Below is a small trained network, with its code and all its weights. Each question gives an input and a target symbol and asks what happens when units are switched off, that is, made to give their printed mean instead of their output.

import numpy as np


def w(rows, s, z=0):
    codes = np.array(rows[::2]) - 128.0
    scale = np.full(codes.shape[1], s)
    scale[-1] = z or s
    return codes * scale


def norm(h):
    return h / np.sqrt((h * h).mean(-1, keepdims=True) + 1e-5)


def f(y):
    return y / 2 * (1 + np.tanh(0.7978845608 * (y + 0.044715 * y**3)))


def softmax(a):
    e = np.exp(a - a.max(-1, keepdims=True))
    return e / e.sum(-1, keepdims=True)


def log_softmax(a):
    a = a - a.max(-1, keepdims=True)
    return a - np.log(np.exp(a).sum(-1, keepdims=True))


def net(x, mask):
    ids = ['δζθλξψ'.index(c) for c in x.split()]
    T = len(ids)
    res = E[ids] + P[:T]
    u = 0
    for l in range(3):
        r = norm(res)
        for j in range(2):
            rows = slice(2 * j, 2 * j + 2)
            q, k, v = (r @ M[l][rows].T for M in (Q, K, V))
            z = softmax(np.where(np.tri(T) > 0, q @ k.T / 2**0.5, -1e9)) @ v
            o = O[l][rows]
            res = res + np.where(mask[u + j], z, o[:, -1]) @ o[:, :-1]
        u += 2
        y = f(norm(res) @ A[l][:, :-1].T + A[l][:, -1])
        res = res + np.where(mask[u : u + 4], y, B[l][:, -1]) @ B[l][:, :-1]
        u += 4
    return log_softmax(norm(res)[-1] @ U[:, :-1].T + U[:, -1])


Q, K, V, O, A, B = {}, {}, {}, {}, {}, {}
E = w([
[74,117,125,153,137,118],'δ',
[145,114,71,144,108,93],'ζ',
[133,143,91,85,224,143],'θ',
[129,112,156,139,94,171],'λ',
[106,130,157,34,126,81],'ξ',
[154,2,224,174,187,80],'ψ',
],0.0079)
P = w([
[163,1,136,98,128,147],'0',
[119,48,116,111,140,151],'1',
[109,73,123,111,146,149],'2',
[106,92,122,114,143,136],'3',
[108,108,126,126,139,130],'4',
[110,121,131,128,139,125],'5',
[114,133,137,136,134,126],'6',
[115,146,145,147,135,124],'7',
[122,158,157,151,134,118],'8',
[121,172,169,155,130,111],'9',
[122,189,181,163,124,111],'10',
[127,199,188,163,121,107],'11',
[133,212,198,164,113,105],'12',
],0.0051)
Q[0] = w([
[1,143,167,166,122,120],'0.h1',
[191,66,113,120,107,130],'0.h1',
[115,210,225,70,180,139],'0.h2',
[157,183,99,172,90,87],'0.h2',
],0.0088)
K[0] = w([
[133,254,160,151,70,135],'0.h1',
[136,30,116,130,126,110],'0.h1',
[78,231,163,163,139,115],'0.h2',
[136,107,55,133,109,102],'0.h2',
],0.0086)
V[0] = w([
[87,137,164,112,131,75],'0.h1',
[187,156,245,129,89,187],'0.h1',
[137,132,105,150,47,155],'0.h2',
[72,130,255,81,191,197],'0.h2',
],0.0032)
O[0] = w([
[150,93,138,170,147,127,115],'0.h1',
[85,126,3,84,202,130,223],'0.h1',
[145,181,196,166,112,133,136],'0.h2',
[222,106,54,96,44,139,254],'0.h2',
],0.0033,0.002)
A[0] = w([
[137,142,106,206,95,77,69],'0.n1',
[113,134,178,181,132,159,33],'0.n2',
[208,104,2,111,86,110,14],'0.n3',
[129,232,147,87,139,42,5],'0.n4',
],0.0058,0.0027)
B[0] = w([
[96,78,131,149,132,42,251],'0.n1',
[157,98,136,93,82,166,222],'0.n2',
[207,119,144,162,2,166,40],'0.n3',
[192,95,160,197,99,121,115],'0.n4',
],0.0043,0.00025)
Q[1] = w([
[173,167,84,56,153,104],'1.h1',
[199,165,63,66,89,208],'1.h1',
[254,82,215,49,48,88],'1.h2',
[247,154,144,16,112,155],'1.h2',
],0.0068)
K[1] = w([
[99,117,40,118,125,110],'1.h1',
[146,69,38,96,106,150],'1.h1',
[134,2,119,117,143,210],'1.h2',
[99,4,120,118,117,164],'1.h2',
],0.01)
V[1] = w([
[164,135,185,87,66,247],'1.h1',
[221,133,186,179,106,112],'1.h1',
[205,135,18,200,164,192],'1.h2',
[227,153,179,3,171,64],'1.h2',
],0.0037)
O[1] = w([
[85,224,55,120,164,39,253],'1.h1',
[55,108,7,115,127,220,89],'1.h1',
[91,192,202,227,157,227,124],'1.h2',
[42,116,253,36,93,154,1],'1.h2',
],0.0035,0.0022)
A[1] = w([
[110,60,141,177,157,103,86],'1.n1',
[135,208,66,145,76,150,160],'1.n2',
[195,57,141,138,70,153,160],'1.n3',
[121,254,76,98,140,138,4],'1.n4',
],0.0069,0.003)
B[1] = w([
[93,207,125,124,111,171,164],'1.n1',
[81,135,188,104,153,204,255],'1.n2',
[152,128,3,130,78,134,175],'1.n3',
[165,121,224,168,56,122,197],'1.n4',
],0.0057,0.0047)
Q[2] = w([
[151,104,125,11,146,151],'2.h1',
[206,195,144,123,214,141],'2.h1',
[204,152,145,37,65,172],'2.h2',
[68,61,112,139,111,176],'2.h2',
],0.013)
K[2] = w([
[177,1,80,44,133,148],'2.h1',
[181,146,148,70,235,147],'2.h1',
[105,86,82,25,115,185],'2.h2',
[246,125,123,210,174,168],'2.h2',
],0.0093)
V[2] = w([
[121,36,150,68,164,59],'2.h1',
[16,110,38,84,152,207],'2.h1',
[141,48,217,253,106,151],'2.h2',
[97,21,215,118,148,46],'2.h2',
],0.0034)
O[2] = w([
[80,214,102,190,94,91,92],'2.h1',
[254,131,212,169,158,42,253],'2.h1',
[178,11,127,103,134,61,92],'2.h2',
[216,77,141,162,216,176,59],'2.h2',
],0.0039,0.0023)
A[2] = w([
[148,139,156,193,46,107,113],'2.n1',
[154,123,73,114,158,82,63],'2.n2',
[75,197,100,103,105,171,58],'2.n3',
[80,152,63,53,194,253,1],'2.n4',
],0.0068,0.0059)
B[2] = w([
[106,103,115,85,170,187,250],'2.n1',
[104,100,237,141,115,209,123],'2.n2',
[115,47,158,171,214,72,126],'2.n3',
[15,130,75,54,255,199,141],'2.n4',
],0.0076,0.0014)
U = w([
[178,144,14,131,52,178,254],'δ',
[81,130,75,49,238,168,236],'ζ',
[96,137,222,166,65,217,152],'θ',
[111,235,108,226,149,61,26],'λ',
[109,116,147,1,86,21,56],'ξ',
[219,16,163,163,191,105,32],'ψ',
],0.0057,0.00097)

Each question gives the input, a string of symbols that net reads in full, and the target symbol t.
The units are the heads (2 rows each of Q, K, V and O) and the neurons (one row each of A and B). Each row of codes is followed by its name. A weight is (code - 128) times the scale printed after its matrix; where a second scale follows, it is the last column's (O, A, B and U).
mask holds one flag per unit, layer by layer, with each layer's heads first. A switched-off unit (its flag False) gives its mean, the last column of its rows in O or B, instead of its output. The means were averaged over made-up inputs and are rounded, as every weight is.
A unit's drop is (log p(t) with every unit on - log p(t) with that unit switched off) / (log p(t) with every unit on - log p(t) with every unit switched off).
The circuit of an input: a set's keep is (log p(t) with only the set's units on - log p(t) with every unit switched off) / (log p(t) with every unit on - log p(t) with every unit switched off). Starting from the 12 units with the biggest drops (on a tie, the unit counted first), units are removed one at a time, each time the one whose removal leaves the highest keep (on an exact tie, the one counted first), for as long as the keep stays at least 0.8.
units of the circuit, in order: the units of the circuit, biggest drop first
most important unit: the unit with the biggest drop
top k neurons: the k neurons with the biggest drops, biggest first
k most important neurons of layer l: the k neurons of layer l with the biggest drops, biggest first
heads that matter: for each layer, one digit per head in row order, 1 if its drop is at least 0.15 and else 0, layers parted by /
input λ ζ λ ξ λ λ θ δ δ ξ, target λ: heads that matter -> 00 / 01 / 11
input δ δ λ, target δ: units of the circuit, in order -> (1.n3)
input ξ ξ λ ζ λ δ λ λ δ ζ δ ζ, target ψ: heads that matter -> 01 / 10 / 11
input δ δ δ, target δ: top 2 neurons -> (1.n2, 1.n3)
input ζ δ θ λ ψ ζ λ λ δ δ ζ δ, target ζ: heads that matter -> 00 / 11 / 00
input ζ δ δ δ λ ζ ζ θ ζ, target ζ: top 2 neurons -> (2.n1, 1.n1)
input λ ψ λ, target ζ: units of the circuit, in order -> (2.n4, 1.n4)
input δ ζ ξ δ θ λ ξ, target ψ: heads that matter -> 00 / 11 / 01
input ψ λ λ ψ θ λ λ λ δ λ δ ζ, target δ: heads that matter -> 00 / 00 / 00
input λ ζ λ λ ζ, target λ: top 2 neurons -> (1.n1, 1.n4)
input λ ψ λ ψ λ δ λ ξ δ, target ξ: heads that matter -> 00 / 01 / 00
input ψ θ λ δ ζ ξ ζ, target ξ: units of the circuit, in order -> (0.n1, 1.h2)
input ζ θ δ, target θ: heads that matter -> 10 / 10 / 00
input δ δ θ δ, target θ: most important unit -> 1.h2
input θ λ θ ζ θ θ θ ζ, target ζ: heads that matter -> 11 / 11 / 00
input λ λ λ ζ δ, target λ: 3 most important neurons of layer 1 -> (1.n1, 1.n4, 1.n2)
input δ θ ψ λ ζ θ δ λ λ ζ δ θ, target ψ: top 3 neurons -> (0.n4, 1.n2, 0.n2)
input λ λ θ λ ψ λ ζ ζ θ, target λ: units of the circuit, in order -> (2.h1, 1.n2, 2.n1)
input λ ξ θ λ λ δ δ δ δ, target δ: heads that matter -> 10 / 11 / 00
input λ λ λ ξ λ δ δ ζ λ ξ, target λ: 2 most important neurons of layer 0 -> (0.n3, 0.n4)
input ξ λ λ ζ θ ξ λ δ, target ξ: 2 most important neurons of layer 0 -> (0.n3, 0.n1)
input θ λ δ ζ ψ ζ δ λ θ, target λ: units of the circuit, in order -> (2.h1, 2.n1)
input λ δ ξ λ θ λ ζ δ λ λ ζ ξ ζ, target ξ: 2 most important neurons of layer 0 -> (0.n1, 0.n3)
input λ λ δ λ λ λ θ ζ δ ψ ψ ζ, target ψ: units of the circuit, in order -> (2.h2, 0.h2, 1.h1)
input θ λ λ λ λ λ ξ λ λ δ ζ δ, target ζ: top 4 neurons -> (1.n2, 2.n1, 1.n1, 0.n1)
input λ ζ θ λ, target ζ: heads that matter -> 00 / 10 / 00
input λ ζ θ δ ζ θ, target ψ: most important neuron of layer 0 -> (0.n2)
input θ ψ δ δ, target ψ: most important neuron of layer 1 -> (1.n2)
